Here is a tiny trained network, its code and every weight. The questions are about switching its units off for an input and a class, where a switched-off unit gives its printed mean instead of its output.

import numpy as np


def w(rows, s, z=0):
    codes = np.array(rows[::2]) - 128.0
    scale = np.full(codes.shape[1], s)
    scale[-1] = z or s
    return codes * scale


def f(y):
    return np.maximum(y, 0)


def log_softmax(a):
    a = a - a.max(-1, keepdims=True)
    return a - np.log(np.exp(a).sum(-1, keepdims=True))


def net(x, mask):
    res = np.array(x, float).reshape(1, 4) / 4 @ E
    y = f(res @ A[0][:, :-1].T + A[0][:, -1])
    res = res + np.where(mask, y, B[0][:, -1]) @ B[0][:, :-1]
    return log_softmax(res[-1] @ U[:, :-1].T + U[:, -1])


A, B = {}, {}
E = w([
[88,61,50,173],'x0',
[166,87,201,254],'x1',
[189,224,104,167],'x2',
[27,181,180,144],'x3',
],0.0051)
A[0] = w([
[47,125,230,99,175],'N0',
[216,181,210,161,184],'N1',
[108,252,94,123,207],'N2',
[138,114,199,220,162],'N3',
[218,91,81,209,109],'N4',
[112,34,128,185,254],'N5',
[81,33,81,125,101],'N6',
[104,105,91,51,235],'N7',
[237,102,131,58,154],'N8',
],0.017,0.0045)
B[0] = w([
[29,107,206,88,226],'N0',
[163,196,225,161,254],'N1',
[120,253,54,136,251],'N2',
[99,86,205,207,227],'N3',
[224,112,92,212,210],'N4',
[128,14,88,211,232],'N5',
[84,59,58,108,203],'N6',
[107,111,92,28,248],'N7',
[225,89,166,26,231],'N8',
],0.029,0.0081)
U = w([
[197,103,105,215,94],'0',
[206,133,136,37,224],'1',
[113,215,5,115,250],'2',
[152,255,177,151,131],'3',
[87,69,39,104,41],'4',
[71,95,199,168,126],'5',
[51,173,131,52,17],'6',
],0.0056,0.0015)

Each question gives the input, the list of numbers given to net, and the class t.
The units are the neurons (one row each of A and B). Each row of codes is followed by its name. A weight is (code - 128) times the scale printed after its matrix; where a second scale follows, it is the last column's (A, B and U).
mask holds one flag per neuron, in row order. A switched-off neuron (its flag False) gives its mean, the last column of its row in B, instead of its output. The means were averaged over made-up inputs and are rounded, as every weight is.
A unit's drop is (log p(t) with every unit on - log p(t) with that unit switched off) / (log p(t) with every unit on - log p(t) with every unit switched off).
The circuit of an input: a set's keep is (log p(t) with only the set's units on - log p(t) with every unit switched off) / (log p(t) with every unit on - log p(t) with every unit switched off). Starting from all 9 units, units are removed one at a time, each time the one whose removal leaves the highest keep (on an exact tie, the one counted first), for as long as the keep stays at least 0.8.
circuit, biggest first: the units of the circuit, biggest drop first
most important unit: the unit with the biggest drop
top k neurons: the k neurons with the biggest drops, biggest first
drop when u is switched off: that unit's drop, to one decimal
input [-3,-8,7,-4], class 2: circuit, biggest first : (N2)
input [-7,-6,0,3], class 6: top 2 neurons : (N0; N4)
input [0,-1,4,1], class 3: top 3 neurons : (N6; N7; N5)
input [1,-1,3,0], class 2: top 2 neurons : (N1; N3)
input [1,-5,-3,6], class 6: circuit, biggest first : (N0; N5)
input [-5,-3,2,6], class 3: top 3 neurons : (N2; N6; N7)
input [3,3,5,6], class 3: circuit, biggest first : (N2; N6)
input [6,5,-6,2], class 4: top 2 neurons : (N6; N1)
input [-4,-7,0,3], class 6: top 4 neurons : (N0; N4; N5; N7)
input [3,-4,-8,8], class 4: top 4 neurons : (N6; N1; N5; N2)
input [-7,3,6,-8], class 3: top 2 neurons : (N1; N5)
input [-4,-1,0,8], class 6: circuit, biggest first : (N0; N2)
input [-7,-4,3,-1], class 3: top 2 neurons : (N2; N1)
input [4,3,-6,2], class 4: circuit, biggest first : (N6)
input [-5,-4,3,2], class 3: circuit, biggest first : (N6; N5)
input [8,2,-4,6], class 4: top 2 neurons : (N6; N1)
input [-5,-5,-6,-1], class 6: circuit, biggest first : (N0; N7)
input [0,8,-6,-3], class 0: top 2 neurons : (N4; N5)
input [-1,-2,6,2], class 3: top 3 neurons : (N6; N7; N5)
input [2,-8,7,-4], class 2: most important unit : N2
input [1,7,8,8], class 3: top 2 neurons : (N1; N2)
input [-5,-7,0,5], class 6: drop when N2 is switched off : -0.2
input [5,-7,8,-2], class 2: drop when N2 is switched off : 0.2
input [-8,-2,8,7], class 3: drop when N1 is switched off : 0.2
